[[-37  36 -12  28  17  27 -39 -21]
 [-31 -10  65 -20 -30  21 -39   5]
 [-18  24 -21  53   8  42 -27  10]
 [-16  15 -29  16  27  -5 -15  -4]
 [ -9   3  22  16  -9  67 -41  -1]
 [ 17   0 -26  14  -9 -27  38   2]
 [-33   8   5   7  10 -20 -20  27]
 [-47  38   5  21   3  19 -40 -31]]
->
[[-37 -12  17 -39]
 [-31  65 -30 -39]
 [-18 -21   8 -27]
 [-16 -29  27 -15]
 [ -9  22  -9 -41]
 [ 17 -26  -9  38]
 [-33   5  10 -20]
 [-47   5   3 -40]]

[[  2   6  16 -25   2  -7 -21 -26 -57  12  14 -14 -24 -14]
 [ -7  13 -16   8  -7  14  -4   2  11   9   5   3   3 -17]
 [  4  -8  -9  31  -6 -17   2  19  24  11  -3   3  11   6]
 [ -8  -8  -2  13 -10 -16  -5   1  16  10 -10   0   9  -1]
 [ -7  13 -17   2  -2  12   3  -5  24  10   0  10  11  -7]]
->
[[  2  16   2 -21 -57  14 -24]
 [ -7 -16  -7  -4  11   5   3]
 [  4  -9  -6   2  24  -3  11]
 [ -8  -2 -10  -5  16 -10   9]
 [ -7 -17  -2   3  24   0  11]]

[[-31 -24  -2   9 -12  18  10  -2  21]
 [ 15   0  -2   0  17 -63 -22  -9   3]
 [  7   3 -16  16   5 -32   2   3  -9]
 [ 40  -2  14 -12  -1  -1  20 -10 -47]
 [-24 -12   8   6   3  35  -8   4  28]
 [ 13  -9  -3   4  16  29  -4  -3  20]
 [-15   3   5  24   9  -1   3  46  16]
 [ 53  -5   6  -7   2  51   7 -25 -11]]
->
[[-31  -2 -12  10  21]
 [ 15  -2  17 -22   3]
 [  7 -16   5   2  -9]
 [ 40  14  -1  20 -47]
 [-24   8   3  -8  28]
 [ 13  -3  16  -4  20]
 [-15   5   9   3  16]
 [ 53   6   2   7 -11]]

[[ 19  13 -58 -33 -20 -49 -53  15  49 -41  19   6  58 -37]
 [-44 -42 -23  44 -23  39  31  17  18  47  48  35 -23   9]
 [-45  25  23  39 -10  12 -23 -40  40  20  63 -52 -40  36]
 [-58  49 -26  46  49 -26 -52  40  28  16 -18 -50  63  25]
 [-27  44 -18  24 -23 -30   4 -33  20  35  45 -26  51 -59]
 [  4 -18 -13  59   1  46  38 -50  47  59  57 -40 -61 -59]]
->
[[ 19 -58 -20 -53  49  19  58]
 [-44 -23 -23  31  18  48 -23]
 [-45  23 -10 -23  40  63 -40]
 [-58 -26  49 -52  28 -18  63]
 [-27 -18 -23   4  20  45  51]
 [  4 -13   1  38  47  57 -61]]

[[ 19 -10 -30  62  11 -17 -46 -14 -11   6  12 -42  14 -15]
 [ 16 -43 -12 -15  -2  64  29  42   1  20  15 -10  24   6]
 [ -1   8 -29  -8 -28 -29  -4  47 -62  42  -4  -4   5   5]
 [ -1 -27 -11  17 -44 -40  36 -11  41  -4  11  -2  50  -9]]
->
[[ 19 -30  11 -46 -11  12  14]
 [ 16 -12  -2  29   1  15  24]
 [ -1 -29 -28  -4 -62  -4   5]
 [ -1 -11 -44  36  41  11  50]]

[[-37 -52]
 [ 58 -40]
 [-23  -6]
 [ 39 -32]
 [-20 -39]]
->
[[-37]
 [ 58]
 [-23]
 [ 39]
 [-20]]

[[  0 -45]
 [  9 -16]
 [-23  43]
 [-27  42]
 [-19  27]
 [ -9  19]
 [-24 -62]
 [ -2   2]
 [-15 -16]
 [ 33   4]
 [  9   8]
 [-22  33]]
->
[[  0]
 [  9]
 [-23]
 [-27]
 [-19]
 [ -9]
 [-24]
 [ -2]
 [-15]
 [ 33]
 [  9]
 [-22]]

[[ 45  77 -34]
 [-16  -1 -29]
 [ 58   9 -19]
 [-23  37 -16]
 [ 38 -12  52]]
->
[[ 45 -34]
 [-16 -29]
 [ 58 -19]
 [-23 -16]
 [ 38  52]]
---
[[ 15  -4 -62 -28   4  14  22  -2]
 [ 11  28  36  20 -18 -39  -6  -1]
 [-27  26  -1  -8 -12 -22 -15 -47]
 [-24  35 -11 -24   3  -6  32  38]
 [-33 -72 -11  11 -15  -7 -65  56]
 [-14 -34  31  26   0  -8 -34  -2]
 [  0 -27  -8 -11  21  48  -6  33]]
->
[[ -2  -1 -47  38  56  -2  33]
 [ 22  -6 -15  32 -65 -34  -6]
 [ 14 -39 -22  -6  -7  -8  48]
 [  4 -18 -12   3 -15   0  21]
 [-28  20  -8 -24  11  26 -11]
 [-62  36  -1 -11 -11  31  -8]
 [ -4  28  26  35 -72 -34 -27]
 [ 15  11 -27 -24 -33 -14   0]]

[[  0  29 -19  59]
 [-13  -5  15 -61]
 [-32  18  -5 -33]
 [-26   6  -1 -58]
 [ 13  73 -64  47]
 [ 62 -41 -23 -24]
 [ 19   6  45 -18]
 [ 28 -27  16 -23]
 [-54  19  18 -26]
 [-10  44 -39  29]
 [-33  15   1  15]
 [ -8  20  27  18]]
->
[[ 59 -61 -33 -58  47 -24 -18 -23 -26  29  15  18]
 [-19  15  -5  -1 -64 -23  45  16  18 -39   1  27]
 [ 29  -5  18   6  73 -41   6 -27  19  44  15  20]
 [  0 -13 -32 -26  13  62  19  28 -54 -10 -33  -8]]

[[-54  49 -27]
 [-50  45 -25]
 [-57  51 -29]]
->
[[-27 -25 -29]
 [ 49  45  51]
 [-54 -50 -57]]

[[  5  18  -2  25  26 -12 -36   8 -43   6   6  34  17  -9   3]
 [ 44  -2 -24   7 -39 -52 -11 -22 -15 -11 -21  36  51 -25  17]
 [ 43 -22 -17  34 -12 -40 -20  -2   6 -42 -27  26  31 -13  29]
 [ 41  15 -37 -12   1 -22   0  27 -43  -1 -13  31  45  16   1]
 [ 35 -27  14 -16  28  18  18  43 -12 -13  -2 -69  22  39 -17]]
->
[[  3  17  29   1 -17]
 [ -9 -25 -13  16  39]
 [ 17  51  31  45  22]
 [ 34  36  26  31 -69]
 [  6 -21 -27 -13  -2]
 [  6 -11 -42  -1 -13]
 [-43 -15   6 -43 -12]
 [  8 -22  -2  27  43]
 [-36 -11 -20   0  18]
 [-12 -52 -40 -22  18]
 [ 26 -39 -12   1  28]
 [ 25   7  34 -12 -16]
 [ -2 -24 -17 -37  14]
 [ 18  -2 -22  15 -27]
 [  5  44  43  41  35]]

[[ -8 -17 -20  47  -2 -24]
 [-26 -41 -30 -37  58 -12]
 [ 10   6 -20 -36  10 -40]
 [ 32  10  18 -27 -23 -37]
 [ -9  28 -30 -25  -8   3]
 [-19 -10  35   4   9 -28]
 [-11 -11   1  20   2   1]
 [  0 -27  46 -21  11  33]
 [-34  34 -22  43  -7  24]
 [ 33  -3 -20 -18 -18   0]
 [ 16  46  25  14  -1  25]
 [-28  57 -14  17 -15   4]]
->
[[-24 -12 -40 -37   3 -28   1  33  24   0  25   4]
 [ -2  58  10 -23  -8   9   2  11  -7 -18  -1 -15]
 [ 47 -37 -36 -27 -25   4  20 -21  43 -18  14  17]
 [-20 -30 -20  18 -30  35   1  46 -22 -20  25 -14]
 [-17 -41   6  10  28 -10 -11 -27  34  -3  46  57]
 [ -8 -26  10  32  -9 -19 -11   0 -34  33  16 -28]]

[[-13  22 -15]
 [ 20 -44 -47]
 [-31 -36  32]
 [-61  -1  33]
 [ -6 -33 -20]
 [-42  31  66]
 [ 31 -50 -15]
 [ 27 -46  -3]
 [ 37  13 -40]]
->
[[-15 -47  32  33 -20  66 -15  -3 -40]
 [ 22 -44 -36  -1 -33  31 -50 -46  13]
 [-13  20 -31 -61  -6 -42  31  27  37]]

[[ 15  -4   2   0  -1   7  26]
 [ 25  -8   1   0  -3  12  45]
 [ 21  -9  14  12   8   2  27]
 [-17  12 -24 -21 -14   5 -14]
 [  0 -12  46  41  36 -29 -40]
 [ 12  10 -48 -45 -42  38  67]
 [-17   8 -10  -8  -4  -4 -26]]
->
[[ 26  45  27 -14 -40  67 -26]
 [  7  12   2   5 -29  38  -4]
 [ -1  -3   8 -14  36 -42  -4]
 [  0   0  12 -21  41 -45  -8]
 [  2   1  14 -24  46 -48 -10]
 [ -4  -8  -9  12 -12  10   8]
 [ 15  25  21 -17   0  12 -17]]
